Below is a small trained network, with its code and all its weights. Each question gives an input and a target symbol and asks what happens when units are switched off, that is, made to give their printed mean instead of their output.

import numpy as np


def w(rows, s, z=0):
    codes = np.array(rows[::2]) - 128.0
    scale = np.full(codes.shape[1], s)
    scale[-1] = z or s
    return codes * scale


def f(y):
    return np.maximum(y, 0)


def softmax(a):
    e = np.exp(a - a.max(-1, keepdims=True))
    return e / e.sum(-1, keepdims=True)


def log_softmax(a):
    a = a - a.max(-1, keepdims=True)
    return a - np.log(np.exp(a).sum(-1, keepdims=True))


def net(x, mask):
    ids = ['αγδεζηθλμξπστφω'.index(c) for c in x.split()]
    T = len(ids)
    res = E[ids] + P[:T]
    u = 0
    for l in range(3):
        r = res
        for j in range(2):
            rows = slice(2 * j, 2 * j + 2)
            q, k, v = (r @ M[l][rows].T for M in (Q, K, V))
            z = softmax(np.where(np.tri(T) > 0, q @ k.T / 2**0.5, -1e9)) @ v
            o = O[l][rows]
            res = res + np.where(mask[u + j], z, o[:, -1]) @ o[:, :-1]
        u += 2
        y = f(res @ A[l][:, :-1].T + A[l][:, -1])
        res = res + np.where(mask[u : u + 4], y, B[l][:, -1]) @ B[l][:, :-1]
        u += 4
    return log_softmax(res[-1] @ U[:, :-1].T + U[:, -1])


Q, K, V, O, A, B = {}, {}, {}, {}, {}, {}
E = w([
[148,114,144,113,153],'α',
[88,183,80,101,82],'γ',
[117,172,151,78,89],'δ',
[103,100,202,49,117],'ε',
[254,158,114,172,115],'ζ',
[165,222,85,136,112],'η',
[163,91,115,77,139],'θ',
[136,115,149,110,162],'λ',
[166,149,179,121,146],'μ',
[66,161,79,243,213],'ξ',
[216,137,139,124,206],'π',
[170,85,156,99,195],'σ',
[92,119,135,64,105],'τ',
[159,116,74,98,153],'φ',
[84,57,52,29,108],'ω',
],0.0047)
P = w([
[141,78,102,171,60],'0',
[127,173,129,39,199],'1',
[112,189,135,18,206],'2',
[120,180,129,14,188],'3',
[114,187,103,33,203],'4',
[127,190,109,19,186],'5',
[147,155,112,5,196],'6',
[108,195,138,19,215],'7',
[109,204,128,6,226],'8',
[139,184,128,6,211],'9',
[163,245,116,27,179],'10',
[140,216,87,18,181],'11',
[126,203,111,5,179],'12',
],0.002)
Q[0] = w([
[137,98,119,200,155],'L0H0',
[100,185,137,128,155],'L0H0',
[144,137,142,113,74],'L0H1',
[185,154,132,2,134],'L0H1',
],0.053)
K[0] = w([
[53,106,133,22,124],'L0H0',
[106,69,33,166,133],'L0H0',
[182,141,95,61,116],'L0H1',
[186,78,120,138,3],'L0H1',
],0.032)
V[0] = w([
[225,108,77,101,71],'L0H0',
[75,57,56,108,137],'L0H0',
[129,187,118,144,35],'L0H1',
[84,178,5,166,140],'L0H1',
],0.015)
O[0] = w([
[138,92,121,108,255,241],'L0H0',
[93,39,85,87,99,114],'L0H0',
[47,174,157,88,152,248],'L0H1',
[62,83,124,160,241,125],'L0H1',
],0.009,0.0014)
A[0] = w([
[224,30,202,155,134,83],'L0N0',
[12,149,164,90,34,6],'L0N1',
[131,128,181,167,126,10],'L0N2',
[255,182,86,164,35,97],'L0N3',
],0.0048,0.0016)
B[0] = w([
[150,68,137,144,96,155],'L0N0',
[150,135,94,103,2,253],'L0N1',
[162,118,162,83,147,128],'L0N2',
[176,196,148,155,132,253],'L0N3',
],0.0072,0.00045)
Q[1] = w([
[194,138,84,21,125],'L1H0',
[143,210,79,6,161],'L1H0',
[161,159,138,111,151],'L1H1',
[140,195,15,223,144],'L1H1',
],0.017)
K[1] = w([
[127,116,84,207,216],'L1H0',
[146,71,145,253,162],'L1H0',
[97,116,127,113,160],'L1H1',
[112,93,107,225,193],'L1H1',
],0.022)
V[1] = w([
[251,166,94,139,119],'L1H0',
[122,132,120,131,14],'L1H0',
[148,54,50,101,104],'L1H1',
[157,125,98,219,152],'L1H1',
],0.014)
O[1] = w([
[134,61,248,61,125,87],'L1H0',
[45,182,205,116,46,3],'L1H0',
[106,2,134,68,103,113],'L1H1',
[125,81,202,233,184,25],'L1H1',
],0.0069,0.0055)
A[1] = w([
[227,105,226,68,107,112],'L1N0',
[152,121,253,164,45,103],'L1N1',
[213,89,115,150,81,93],'L1N2',
[222,191,158,206,98,7],'L1N3',
],0.0059,0.0018)
B[1] = w([
[196,121,170,2,74,250],'L1N0',
[162,131,240,142,53,178],'L1N1',
[97,76,185,171,102,168],'L1N2',
[96,94,131,214,177,144],'L1N3',
],0.0051,0.0023)
Q[2] = w([
[96,112,122,173,187],'L2H0',
[159,146,36,154,127],'L2H0',
[199,110,69,3,149],'L2H1',
[118,103,81,152,135],'L2H1',
],0.026)
K[2] = w([
[95,210,159,135,175],'L2H0',
[198,169,27,32,149],'L2H0',
[4,63,180,229,68],'L2H1',
[86,77,121,155,204],'L2H1',
],0.019)
V[2] = w([
[32,147,57,109,178],'L2H0',
[148,103,120,91,74],'L2H0',
[141,251,148,146,125],'L2H1',
[213,95,159,145,235],'L2H1',
],0.018)
O[2] = w([
[228,25,53,148,184,229],'L2H0',
[84,132,157,50,181,241],'L2H0',
[243,218,216,170,61,3],'L2H1',
[70,172,2,214,8,97],'L2H1',
],0.0079,0.0054)
A[2] = w([
[140,125,73,216,252,52],'L2N0',
[104,148,66,193,102,212],'L2N1',
[194,198,182,112,102,129],'L2N2',
[148,200,88,251,156,7],'L2N3',
],0.011,0.0014)
B[2] = w([
[109,141,238,207,50,253],'L2N0',
[183,195,120,138,232,223],'L2N1',
[171,45,45,139,70,228],'L2N2',
[146,105,168,2,86,199],'L2N3',
],0.0096,0.025)
U = w([
[151,181,74,92,170,110],'α',
[131,126,216,178,103,94],'γ',
[114,137,98,218,153,255],'δ',
[127,104,159,65,90,15],'ε',
[110,142,144,115,128,145],'ζ',
[89,157,159,102,103,102],'η',
[160,193,181,137,135,153],'θ',
[140,115,196,83,251,158],'λ',
[121,125,130,128,140,89],'μ',
[113,141,98,144,44,86],'ξ',
[195,56,41,128,123,168],'π',
[105,190,114,133,122,143],'σ',
[79,87,26,72,144,68],'τ',
[87,53,149,150,120,61],'φ',
[106,135,133,111,121,128],'ω',
],0.0032)

Each question gives the input, a string of symbols that net reads in full, and the target symbol t.
The units are the heads (2 rows each of Q, K, V and O) and the neurons (one row each of A and B). Each row of codes is followed by its name. A weight is (code - 128) times the scale printed after its matrix; where a second scale follows, it is the last column's (O, A, B and U).
mask holds one flag per unit, layer by layer, with each layer's heads first. A switched-off unit (its flag False) gives its mean, the last column of its rows in O or B, instead of its output. The means were averaged over made-up inputs and are rounded, as every weight is.
A unit's drop is (log p(t) with every unit on - log p(t) with that unit switched off) / (log p(t) with every unit on - log p(t) with every unit switched off).
most important unit: the unit with the biggest drop
k most important neurons: the k neurons with the biggest drops, biggest first
heads that matter: for each layer, one digit per head in row order, 1 if its drop is at least 0.15 and else 0, layers parted by /
input θ φ ζ φ δ δ, target τ: most important unit	L0H1
input σ ζ δ δ η μ φ δ ξ φ γ μ τ, target θ: 4 most important neurons	(L2N1 L2N0 L2N3 L2N2)
input γ δ λ η δ δ σ δ π, target γ: heads that matter	01 / 10 / 10
input ε τ δ θ η, target ε: heads that matter	01 / 10 / 11
input φ η γ τ ε δ τ γ ε δ τ φ θ, target δ: heads that matter	11 / 01 / 01
input μ δ θ, target ξ: heads that matter	11 / 11 / 11
input φ δ π δ θ τ η δ δ σ δ δ γ, target δ: 3 most important neurons	(L2N0 L2N1 L2N3)
input δ τ ω ξ φ π, target δ: 2 most important neurons	(L2N0 L2N1)
input μ δ ε, target ξ: heads that matter	11 / 11 / 11
input τ δ ε φ φ τ γ, target λ: heads that matter	11 / 11 / 01
input ζ σ ω τ δ α, target α: heads that matter	10 / 11 / 01
input τ ε τ τ ζ ε, target λ: 2 most important neurons	(L2N2 L2N0)
input σ θ φ μ θ φ δ θ δ, target η: heads that matter	01 / 11 / 11
input δ ω α δ ε ξ, target δ: 3 most important neurons	(L2N3 L2N1 L2N0)
input τ τ δ θ ζ ζ δ σ, target λ: most important unit	L1H0
input δ δ δ δ θ ω δ φ ε ω, target π: 2 most important neurons	(L2N2 L2N0)
input δ ε π, target π: heads that matter	01 / 11 / 01
input ω τ φ γ, target φ: 2 most important neurons	(L2N0 L2N1)
input θ α φ φ τ δ δ π, target τ: 2 most important neurons	(L2N0 L1N0)
input φ φ θ θ μ θ θ μ ω δ, target δ: most important unit	L2H1
input μ δ μ π α π φ γ, target ξ: 2 most important neurons	(L2N2 L0N3)
input μ γ φ α φ θ γ, target ξ: 4 most important neurons	(L2N2 L0N3 L1N1 L2N1)
